(in the rows, 128 means zero)
[144 102 158  94 147 153 125 126 126 147 146 150 121  71 118  96 163 161
 131 131 129 133  67 122 138 111 120 127 109 110 119 121 144 142 105]
Z_390
[165 113 118 111 123 175 131  69 151 103 140 107  82 112 130 130 167 149
 132 111 144 105 101 101 180 162 139 120 134 107 102 119 159 183 140]
Z_55
[122 141  77 114  59 148 157  63 114  94 115 100 117 107 151  87 139 162
 133 160 159  78  97 143 167 126 132  96 108  99 106 181 180 105 151]
Z_390
[172 148 109 101 184 152 114 143 122 107 163 122  83  99 147  77 174  99
 163 158 136 152 122  66 230 196  91 161 153  93 100  45  85 129 184]
Z_196
[144 115 140  91 167 152 149 134 175 168 131 158  76  67 112  99 180  99
 131 181 113 134  57  82 200 120 122 137 120  93  92 106 163 117 170]
Z_500
[153 132 159  91 139 145 104 124 146 163 147 143  94 109 138 108 162 148
 133 148 182 116 109  83 198 171 110 153 147  62 136  84 116 110 161]
Z_196
[110  92 121 130 182  74 137 172 108 112 108 174 166 133 121 146 135  76
 139 123  83 133 143 136 147 127 124 153 102 180 119 131  71 117 132]
Z_613
[156 115 137 108 152 173 117  98 150 144 155 151  56  80 167 105 148 171
 113 128 159 125 101 134 157 138 115 125 149  30  97 101 126 168 175]
Z_318
[137 125 148 130 146 141 142 136 140 123 121 174 116  80 148 107 172 148
 133 185 132 117  73 151 184 102 135 142 107 115 126 145 127 156 185]
Z_613
[142 199 128  57  87 162 112  82 103 125 162 130 110 143 104 146 149 129
 114 146 112  96 141  85 191 164 106 157 139 129 125  88 101  93 106]
Z_218
[108 102 137 173 125 117 128 201 162 150 102 190 170 186 136 125 143  85
 156 186 112 100 148 121 167 109 135 178 111 132 153 136  77 151 123]
Z_756
[101 149 135 162  90  53 140 179 148 117  96 140 139 149 146 102  94  40
 141 136 163 112 151 114 126 105 147 130 165 103 181 129  97  85 105]
Z_52
[109 110 138 174 142 113 163 176 128 154  97 195 137 116 111 130 133  67
 141 148 122 170 115  97 221 102 155 164 135 108 151 114 116 155 179]
Z_756
[125 126 145  84 113 138 129  99 130 102 140 120  95 124 121 129 121 118
 118 121 177 128 122 103 136 148  95 125 162  49 129  77 160 108 133]
Z_613
[ 96 162 112 167 143 118 148 203  91 133 114 172 173 144 111 122  93  28
 146 178 176 150 161  77 239 146 144 145 159 135 153 108  78  47 151]
Z_613
[121 156 123  85 105 156 156 148 137 131 135 168  91  77 140  97 152 118
 117 184 162 116  89 109 215 181 113 140 147 101 134 106 121  86 144]
Z_613
[ 95 102 116 181 108  39 143 169 109 119 100 198 181 134 154  87 103  57
 143 164 146 113 142 151 169  90 159 129 135 141 137 153  70 106 131]
Z_390
[104  88 125 206 133  92 155 174 135 147  88 224 170 140 133  75  96  73
 167 182 170 115 118 141 195 110 153  94 142  94 118 110 111 133 144]
Z_196
[131 192 120  85 120 131 151  94 122  94 142 144 147 147 105 119 143 115
 113 113 123 116 151 134 142 133 104 128 158 107 104  96 136  95  76]
Z_55
[144 146 128 124  85 127  94 125 129 169 114 191 127 142 117 125 128  80
 151 148 144 118 158  93 212 100 155 118 117 178 142 127  72 108 140]
Z_613
[145 148 124  60 185 127 126 152 133 119 127 138  89 109 154  98 160 103
 135 141 148 114  99  71 179 164 110 141 141  61 141  88 126 115 168]
Z_55
[107  49 120 174 157  95 120 150 139 133  89 193 146 139 139 124 134  54
 156 127 101 106 174 153 182  76 155 146 101 163  68 159  70 133 121]
Z_218
[ 89 178 114 100 148 191 167 158 136 152 133 180 120 111 153 118 122 136
 100 169 146 114 116 118 175 152 124 149 169  91 113  97  98  71 166]
Z_613
[145 143 116  88 166 147 109  97 128 131 153 105  91 123 148  76 160 132
 123 138 102 132 120  87 137 181 107 129 150 125  90 119 115 125 159]
Z_55
[142 156 135  96 111 117  96  88 118 133 140 137 118 148 138  93 154 134
 158 127 160 106 127  63 211 135 123 154 141 108 154  94  96 114 152]
Z_756
[138  85 115  94 140 129 111  70  86 117 143 133  96 113 155 112 169 163
 150 114 115  55 114 107 150 116 123 136 102 134  99 131  91 151 107]
Z_318
[141 118 111  84 110 119 114 112 157  90 115  98 107 107  95 110 130 115
 137  96 158 126 123  80 151 161 107 126 155 117  91 101 135  90 125]
Z_756
[159 127 121 113 118 181 114 125 201 161 149 165 120  75 133  92 164 151
 130 143 150 151 114 160 202 157 143 137 127 126  75 184 116 111 140]
Z_218
[136  76 122 147 177 118 148 133  99 137 121 173 159 105 116 138 153  90
 138  89  72 121 113 127 125  68 148 135  96 209  92 135  64 173 127]
Z_52
[144 107 152 140 166 163 105 116 150 135 148 116  77  96 169 107 175 176
 157 139 179 115 130 116 186 165 129 149 123  91 118 102 113 137 150]
Z_218
[139 149 127 102 129 162 135  82  64  97 156  78  96  96 125 159 142 162
 124 105 147 105 131 135 162 150 120 142 118  99 127 132 136 110 133]
Z_218
[114  94 123 154 126  95 122 162 150 140 105 164  87 165 160  91 103  31
 186 126 150 121 152  75 156 103 139 117 167 116 156  37 106 143 132]
Z_318
[148 197 137  75 104 100 126  99  94 111 174 130 138  98 134 107 170 121
  93 181 147 126 112 105 170 150 112 160 133 146 146 143  92  91 145]
Z_52
[115  98 100 140 153 101 149 167 117 136 111 175 148 123 158 114 149  76
 154 147 151 123 150 114 192  93 151 158 118 174 129 126  86 118 157]
Z_756
[135  94 132 113 175  97 108 127  98  96 143 147 140 110 133 118 144 117
 151 161 154 120 123 124 200 118  96 143 127 112  85  73 115 113 139]
Z_613
[121  76 105 175 122  83 125 126 113 124 110 168 212 143 162 113 155 146
 142 190 171  94 125 147 179 111 161 135  85 227 118 179  89 136 195]
Z_390
[ 96  63 104 171 167 137 117 165  98 134  96 173 133 128 158  99  90  97
 157 144 148 112 129  94 191 108 148 128 115 120 111 116  82 130 175]
Z_500
[159 155 146  85 137 177 142  56 138 111 188 158 133  83 116 130 171 147
  75  95 158 122 131 141 137 133 131 131 149 166  67 112  85 115  91]
Z_390
[102 140 129 151 135 103 147 188 161 145 111 181 174 160 114 100  97  28
 174 129 139 181 128  66 174 133 146 134 157 137 184  76 120 112 141]
Z_55
[127 152 136 132 188 142 141 119 171 126 135 185 157 159 130 112 120  53
 144  85 150 150 141  66 145  79 165 135 164 140 132  78  79 133 153]
Z_756
[152 115 117  79 123 156 112 109 160 123 143 134  86 100 124  95 156 100
 152 111 109 156 116  79 163 149  95 137 111  85 106  92 121 136 144]
Z_390
[119 145 139  85 108 131 138 100 102 141 131 104  93 103 161 108 125 158
 129 120 210  89  86  81 155 142 128 120 145  54 188  97 168  94 136]
Z_218
[107 109 124 154 146 141 126 175 166 175 115 189 140 146 122  99 138  54
 166 143 123 149 171  87 160 103 135 156 134 125 110 137  69  95 139]
Z_318
[108  66 124 131 127 150  96 148 199 157 101 166 117 181 119 106 106  54
 185 101 114 129 165 101 143 125 147 120 130  96  95 138 104 112 126]
Z_390
[102 125 117  99 155 158 151 183 127 123 121 130 104 132 123 101 148  86
 135 153  96 138 119  85 144 164  99 169 147 101 127 111 130 106 119]
Z_318
[ 83  88 123 168  81 110 126 133 141 123  87 137 123 181 133 124  93  98
 180 114 139  84 146  73 150 162 147 117 130 111 172 104 121 139  95]
Z_55
[136 171 147 105 147 149 122 136 124 135 154 152  93 122 154  97 152 129
 155 194 187  86  96  71 205 138 116 147 163  58 151  48 108 109 174]
Z_318
[154 135 147 105 126 196 153 109 147 156 160 117 123 110 119 133 177 154
 120 148 139 140  74 117 156 137 138 145 120 139 145 138 184 150 140]
Z_547
[140 159 116  78 102 207 162 117 177 144 149  90  72  84 124 127 131 138
  96 136 152 136  75  80 119 190 112 120 150  51 134 116 181 109 151]
Z_547
[132 120 117 112 138 157 124  77 128 108 140 101 108 141 157 109 143 138
 122 100 123 108 143 105 117 149 115 136 119 118 116 129 124 142 109]
Z_196
[124 140 139 104 140 121 131 105 135 114 139 148 113 117 142  99 134 117
 137 127 165 124  99  95 192 114 135 148 168  56 137 103 143 119 140]
Z_318
[120 118 159 121 120 124 124 110 155 126 128 181 159 126  87 126 124  50
 120 121 145 161 132  77 201 121 144 156 137 147 120 124 114 107 116]
Z_196
[135 146 122 116 158 130 150 133 112  93 148 155 122  67 115 125 156 106
 106 164  89 135 106 122 191 167 111 156 124 128  85 118  91 132 138]
Z_55
[153 147 151  81 164 169 151 113 152 155 171 176  97  75 130 130 161 129
  88 126 123 156  82 122 141 127 128 142 145 107 122 104 126 155 145]
Z_318
[100  62 134 166 162  99 112 196 181 138  80 181 138 176 135 100 118  59
 203 134 140 120 129  76 198 117 161 141 141  96 136  96 110 143 125]
Z_52
[115  92 133 105 161 115 107 109  92 121 143 122  92 136 154 134 147 140
 139 133 101  71 149 127 150 173 118 164 120  92 100 141  74 115 132]
Z_196
[129 112 101  85 120 139 120  56 111  97 138 134 129 138 143 134 160 145
 138 136 128  51 138 122 167 128 118 132  95 178  76 112 105 116 115]
Z_218
[134  84 110 106 176 139 134 128 153  84 131 130 117 120 126 103 138 111
 122 122 104 158 106  84  97 134 100 136 145  98  78  83 134 187 144]
Z_756
[ 89  99 108 166 154  82 164 148 125 146  88 194 162 144 130  94 114  86
 156 134 127 146 118 123 180 112 151 113 145 119 111 117 125 121 174]
Z_52
[ 96 104 125 145  93 117 165 138 169 146 120 172 144 135 110 139 107  75
 131 109 147 115 131  88 144 153 142 134 147 138 142 100  96 109  98]
Z_756
[146 118 149  57 123 151 108  86 146 161 145 197 127 111 109 115 158 152
 125  94 153 115 100 108 188 152 142 130 137 127 111 125 102 120 122]
Z_218
[115  90 102 138 179  90 123 142  94 105 116 147 162 131 128 129 143  77
 148 147 103 128 170 115 139 116 139 142  86 188  90 167  74 113 141]
Z_218
[123 145 141  80 130 134 128  62  91 106 149 130 120 127 110 117 140 135
  90 112 185 115 137  84 167 156 106 144 181 105  91  85 110  85 163]
Z_756
[136 127 148  71 170 159 150 111  98 154 174 165  91  81 154 123 176 134
  85 162 176 160 125 126 156 144 111 140 138 117 110  74 134 119 182]
Z_390
[125 146 110  55 111 138 109  62 124 108 167 108  91  90 133 132 123 149
  93 128 160 121 154  99 110 145 110 127 142  85  81 141 127  75 105]
Z_318
[163 172 148 107 151 145 133 118 151 105 143 142  83  93 138  88 167  79
 133 134 150 127 102  92 210 131 115 148 154  72 126  72 110 129 154]
Z_218
[158 151 136  59 128 125  97  77 139 148 135 133 125  97 102 121 147 139
 113 105 116 110 105 119 146 115 121 120 113 130  92 158 121  84 132]
Z_218
[123 100 151 108 183 121 127 128 143  88 134 129 115  91 144 117 155 140
 150 141 160 102  91 116 163 132 101 150 113  60 105  86 129 121 147]
Z_52
[111 112 119 150 147 139 136 120 162 141 139 205 143 158 130 113 107  68
 165 114 142 109 165 101 156  96 156 116 135 106 103  98  69 114  90]
Z_500
[138  81 118 148 157 143 131 151 168 157 119 166 145 143 146 103 157  93
 196 118 171 137 132 102 175  93 178 121 118 160 135 124 122 140 149]
Z_390
[133  94 143 155 123  97 126 202 195 184 110 199 133 163 120 116 126  31
 165 125 105 176 160 138 159 119 120 130 137 147 152  78 113 135  91]
Z_613
[ 97 109 118 151  90 124 137 139 187 128 121 202 149 133 144 104  95  92
 143 126 168 161 133 115 193 152 158 136 164 100 130 106  97 126 161]
Z_390
[ 83 112 127 173 127 153 171 210 162 176 107 196 160 144 149 102 110  79
 160 158 181  97 119 100 178 150 155 138 161 107 163 106  91  97 134]
Z_55
[126 108 144  62 142 128 121 102 130 129 164 147  95  93 142  87 170 107
 127 145 151 174 103  83 211 162 119 168 148  88 119 108 148 112 158]
Z_390
[111  72 115 147 158 133 122 160  96 115 101 175 139 168 120 156 114  61
 149 106 121 116 182 111 147 110 136 139 111 172 117 104  73 147 128]
Z_318
---
[133  91 124  90 124 148 112 102  93 124 128 113 131 114  84 129 124 117
 167 116 150 137 163 143 114 105 114 141 150 119  98 117 143 108 148]
Z_119
[105 122  72 165 127 134 109 141 119 140 107 120 132  95  99 117 116 153
 159 131 140 167 181 171 144 129 100 180 119 141 129  92 143 148 155]
Z_36
[102 145 121 115 109 161  84 157 179 119 141 142 142 127 152 103 101 165
 112 148  93  82 140 131 124 138 116 158 135 154 131 140 173 155 124]
Z_136
[125 135  94  83 136 169 146  99  86 120 172 137 131 168 155 136 122 107
 126 121 112 136 144 126 134 125 104 129 150 146 132 106 125 122 122]
Z_989
[123 111 131 121 118 125 117 132 148 137 111 133 118 108 124 114 116 129
 121 128 106 102 146 136 120 121 117 134 133 114 129 122 134 120 113]
Z_73
[117 107 139 143 122 110 118 138 139 142 102 126 119 114 123 116 120 142
 119 123 107 116 146 135 128 121  95 144 121 116 118 118 138 132 118]
Z_136
[103 116 118 153 126 158  94 129 140 114 122 120 152 153 107  94 122 178
 149 167 168 125 155 136 126 134  94 142 158 165 139 148 175 140 116]
Z_119
[119 105 145  77 123 133  90 136  84 118 135 138 144 119 119 118 111 160
 132 150 167 140 181 155 111 126 142 134 152 134 126 131 129 114 146]
Z_299
[119 118 107 144 121 117  88 128 144 127 140 112 143 129  74  94 113 200
 154 163 141 164 189 160 125 151 145 131 133 146 105 146 132 158 157]
Z_136
[138 109 104  63  94 134 127 151 140 111 146 103 137 140  71 151  99 164
 136 130 139 134 178 147 100 141 168 130 143 141  91 128 121 121 169]
Z_989
[117 116 119 124 119 124  88 155 202 128 111 129 134 122 106 148 106 158
 134 130  89 110 159 151 130 150 164 136 130 121  90 169 179 191 113]
Z_136
[126 111 132 122 124 117 115 134 146 135 107 131 121 114 121 115 122 133
 118 134 124 111 137 139 120 123 119 135 125 115 133 119 130 121 120]
Z_704
[125  89 111 160  96 118 112 139 128 108 114 112 126 130  74 132 124 147
 128 146 180 151  95  98 135 140 131 178 112 134 121 134 131 112 121]
Z_299
[112  78  99 167 120  95  96 153 140 133 107 119 125 136  75 102 137 156
 125 141 129 117 149 116 140 131 129 161 107 126 103 117 140 161 105]
Z_828
[117 101 133 121 125 122 102 145 144 128 108 134 122 109 121 120 115 136
 114 132 108 106 143 141 118 125 108 146 129 106 119 119 142 132 110]
Z_989
[134 100  82 136 116 150 173 124 189 145 111 117 106 112 105 122 133 125
 124 124 121 132 125 126 128 148 185 149 121 107 141 132 120 132 116]
Z_353
[119 113 129 124 122 118 108 137 144 139 110 128 122 113 115 112 110 148
 120 135 114 112 154 139 121 127 106 146 129 119 127 120 135 126 123]
Z_704
[119 112 131 129 126 120 106 139 144 129 109 133 129 115 127 121 114 141
 118 133 102 108 147 133 125 123 102 138 130 116 124 119 140 128 109]
Z_828
[135 107 114 144 116 152 135 150 118 128 107 124 124 135 156 101 138 137
 115 124 127 110 126 107 110 132 133 121 123 126 145 141 126 113 102]
Z_119
[154  91 141 127  90 136 136 134 170 151 110  91 127 117  80 140 141 116
 131 107  76 137 134 132 158 145 133 149  99 102  92 130 161 170 112]
Z_136
[115  99 127 121 125 123 110 141 139 135 111 134 120 109 119 118 113 139
 118 129 106 118 162 136 121 128 105 145 122 111 121 119 136 133 119]
Z_353
[108 100  85 130 127 145 122 139 105 114 146 118 121 148 101 108 127 156
 134 128 152 135 170 134 137 132 125 141 129 153 100 126 132 150 125]
Z_136
[122 104 129 114 122 116 101 143 139 133 114 134 126 117 119 123 116 138
 122 135 106 113 163 141 122 125 113 135 128 115 121 119 135 132 120]
Z_879
[144  73 119 109  92 130 133 121 138 142 146 116 114 130  91 109  99 165
 115 120 113 117 107 125 100 148 139 157 142 124 145 124 148 158 124]
Z_989
[123  98 115  73 112 128 109 105  99 117 149 138 124 129 112 151  93 130
 118 126 117 131 129 124 119 126  64 163 144 135 120 106 152 127 113]
Z_299
[121  75 118 118 128 141  73 171 118  89 115 135 128 138 122 103 136 150
 127 149 161  98 139 126 116 132 125 127 134 138 122 146 138 130  93]
Z_117
[109 123 103  85 148 131  97 129  96 100 141 148 139 149 135 132 126 167
 126 147 156 136 141 143 114 116 134 155 143 152 131 110 112 122 138]
Z_36
[116 107 133 125 127 119 100 138 140 132 111 133 125 103 116 123 104 149
 119 133 106 114 148 137 119 125 107 146 132 117 124 124 142 126 115]
Z_828
[120 139  79  64 129 139 127 106 148 147 134 132 125 153 138  84 114 150
 107 164 144  96 163 123 100 139 116 167 174 140 159  97 127 119 118]
Z_299
[121 114 136 120 125 115 105 134 153 138 114 131 121 111 118 117 107 136
 122 134 114 103 148 138 120 124 109 142 133 113 129 123 139 123 119]
Z_704
[122 114 132 126 124 119 108 138 134 137 108 129 121 111 131 116 116 137
 114 126 114 110 141 132 126 121 102 134 127 117 130 118 135 127 113]
Z_379
[146 126 148  17 129 147  86 109 113  99 163 142 157 166 149 111 117 140
 143 170 170 110 149 136  97 127 108 112 176 163 160 127 146  97 148]
Z_828
[121 104 132 137 120 113 114 140 148 136 103 133 118 103 125 115 118 139
 118 128 110 111 151 135 119 125 108 144 121 107 121 116 130 127 109]
Z_299
[119 167  98 155 148 160 120 121 149 110 153 135 108  95 136 126  93 125
 127 122  97 107 164 119 122 127 100 157 128 118 125 117 123 119 132]
Z_36
[105  82 113 173 119 113 131 120 158 142  84 126 118 123  66 130 102 176
 137 127 128 128 181 114 128 142 101 175 124 122  93 160 182 169 119]
Z_119
[115  85 102 147 111 134  89 151 162 138  91 112 125  93 103  93 126 176
 146 140 119 141 157 153 137 144 133 159 114 117 104 150 164 156 107]
Z_879
[129 121 132  93 126 125  94 116 121 104 138 119 140 131  91 130 100 135
 176 121 189 129 166 155 107 118  74 137 137 128 113 115 142 124 167]
Z_119
[125 105 126 121 119 120 108 125 146 136 115 133 126 117 124 114 113 139
 124 129 108 108 144 138 118 126 108 137 133 118 128 122 137 127 113]
Z_119
[117 127 129 160 132 143 102 110  88 134 103 134 130 112 130 100 108 163
 130 139 152 133 200 149 136 114  78 134 119 159 139 117 151 117 127]
Z_828
[116 136 108  69 150 155 128  96 111 137 170 129 120 105 121 144 100 115
 125 122 104 160 130 143 107 128 138 143 160 134 135 126 130 110 143]
Z_117
[109 105 114 162 102 145 147 178 137 127 129 123 137 150 150 127 132 146
 132 110 105 147 133 114 148 149 136 140 105 151 124 147 151 155 129]
Z_117
[124 151  88 186 132 129 110 165 189 152  75  96 130 124 132  70 149 172
 144 155 149 101 179 126 119 135 171 129 109 136 137 144 128 121 105]
Z_73
[122 111 123 132 121 115 111 129 141 136 104 135 115 112 123 110 115 134
 116 133 118 107 153 135 122 125 112 140 129 116 132 117 131 122 111]
Z_73
[133 123 155 142 125 118 125 145 112 145 124 111 146 128 126  91 134 183
 134 141 150 125 138 128 121 131  96 139 124 141 166 110 135 142 141]
Z_379
[126 109 129 121 121 129 114 136 148 135 112 134 119 109 128 115 113 141
 118 130  97 106 152 136 119 122 112 145 130 111 127 123 132 127 112]
Z_36
[121 127  91 138 116 139 129 152 106 123 135 115 138 147  84 138  98 174
 122 149 160 152 164 109 143 172  91 184 111 147 133 135 140 153 130]
Z_989
[111 110 130 135 128 122 107 138 144 140 108 138 120 109 132 114 113 142
 113 132 106 109 151 133 121 125 110 144 123 119 133 124 142 133 112]
Z_353
[127 108 129 117 120 123 112 133 145 134 115 130 122 117 117 121 115 137
 121 132 108 107 153 140 123 124 109 135 130 117 124 118 134 130 115]
Z_879
[ 93  97 135 102 136 132  84 157 108 103 122 163 142 108 150 119 115 166
 124 155 127 124 148 135 113 122  96 154 136 125 134 128 145 116 128]
Z_353
[123  83 106  80 116 119  94 134 131 103  98 132 134 173  95 115 125 159
 141 163 239 125 142 118 127 139 147 156 138 140 130 155 125 110 128]
Z_379
[139 146  88  94 120 154 109 137 166 131 186 120 136 135 123 106  81 162
 150 156 132 106 154 114 123 175 111 177 142 153 178 131 155 143 136]
Z_704
[124  89 112 123  96 133 104 197 121 103 141 101 149 118  39 130 118 171
 142 150 169 146 168 137 120 157 135 171 119 127 115 118 138 158 171]
Z_136
[132 132 139  78 144  97  99 122 144 120 119 126 128 148  75 142 136  91
 130 137 205  91 103 143  99 101 153 136 157 120 135  95 112 121 156]
Z_879
[117 148 134 110 154 114 100 108 103 154 108 143 129 154 157  82 123 159
 110 160 141  98 179 132 113 117 107 118 153 157 140 130 117 106 116]
Z_989
[113 105  94 157 111 117 139 168 161 113  81 131 131 155 111 130 158 144
 126 144 176 112 115  89 145 141 144 177 103 144 110 136 140 141 115]
Z_299
[117 108 122 136 120 118 113 140 140 142 101 130 116 104 121 104 119 136
 119 129 111 109 163 140 122 122 120 139 126 111 125 117 128 122 115]
Z_73
[122 116 133 125 123 113 109 128 154 140 103 131 120 115 122 114 113 140
 120 130 114 102 147 141 123 121 103 140 126 115 121 120 132 129 116]
Z_136
[124 114 135 129 124 121 104 130 144 139 103 131 121 114 133 111 117 143
 115 129 108 104 147 130 126 123 103 134 126 115 128 126 140 133 107]
Z_379
[124 117 134 115 119 124 107 129 146 141 116 135 124 109 133 118 110 136
 122 129  99 109 148 137 119 124 109 140 128 116 124 123 131 125 109]
Z_299
[161 126 132 111  87 155 162 139 174 118 151 120 126 150  95 105 133 104
 124 125 168  92 122 117 134 148 121 113  90 143 145 125 121 154 150]
Z_353
[ 93 118 113  69 148 147  98 141  78 120 127 131 138 110 181 109 119 167
 134 143 127 144 163 139 103 111  83 158 158 133 125 113 137  78 111]
Z_299
[108  89  67  91 130 146  97 175  96 100 109 138 135 117 131 132 138 117
 124 149 160 136 156 132 115 126 126 174 122 114 130  98 143 104 120]
Z_989
[117 109 132 123 123 116  99 139 139 134 106 137 124 110 131 111 116 142
 121 134 112 113 151 139 117 124 100 144 126 114 121 119 131 128 111]
Z_299
[130 133 118 189  98 122 138 174 168 129 117  96 138 126  85 112 132 143
 152 129 149 145 194 133 136 141 169 128  85 117 116 124 108 128 170]
Z_73
[113 119  75 178 110 161 137 143 155 160 100 114 113  92 105 101 118 148
 115 139 104 131 152 125 145 155 144 177 128 130 132 135 144 145 100]
Z_299
[120 115 125 129 131 115 111 130 146 138 109 134 123 119 126 119 117 134
 116 132 107 105 150 129 121 122  97 139 125 116 129 118 137 128 104]
Z_117
[127 151  96 115 147 131 147  87 115 141 162 121 131 175 136 131 118 144
 124 144 140 145 126 106 135 140 104 139 142 174 162 123 127 120 109]
Z_117
[127 113 116 154 126 112  88 158 183 124 110 129 139 126 143 118 131 157
 129 162 112  88 145 102 127 139 150 146 129 133 141 143 179 134  88]
Z_117
[127 116 144 127 118 117 110 131 153 146 109 122 119 110 121 110 110 147
 122 125 103 102 147 141 120 123 110 137 132 114 120 125 134 129 119]
Z_136
[123 110 139 119 119 122 109 131 145 141 120 128 124 113 129 112 109 141
 124 128 102 110 148 142 121 123 104 135 132 114 127 123 138 128 116]
Z_136
[128 111 138 127 118 118 114 131 147 146 107 121 117 110 117 106 116 140
 119 128 111 106 151 144 121 123 114 134 133 115 124 118 128 126 119]
Z_136
[127 115 134 126 122 124 109 134 147 142 109 127 121 110 120 116 114 142
 119 129 101 103 152 138 118 122 115 135 129 114 125 123 132 130 114]
Z_879
[119 108 125 138 123 121 110 131 138 140 116 134 117 105 122 116 108 140
 122 124  96 116 161 139 127 120 103 149 125 117 120 119 141 136 118]
Z_36
[130 122 112  81 147 108  78 123 154 137  99 132 128 138 132 125 117 137
 144 146 176 110 178 145 124 127 180 150 141 115 125 150 138 119 109]
Z_36
[115 111 126 133 124 126 108 136 140 132 111 136 124 108 117 117 106 147
 115 131 104 107 148 136 122 123  96 144 126 117 126 118 134 132 112]
Z_828
[128  41 116 149  91 145 107 142 102  91 109 109 114 108  63 122 109 160
 147 123 147 152 144 118 129 135  58 177 122 107  90 135 162 134 117]
Z_36
[120 105 130 116 124 116 106 141 139 130 118 126 126 111 113 130 109 137
 125 125 107 116 154 137 118 124 107 143 129 107 118 117 138 129 118]
Z_117
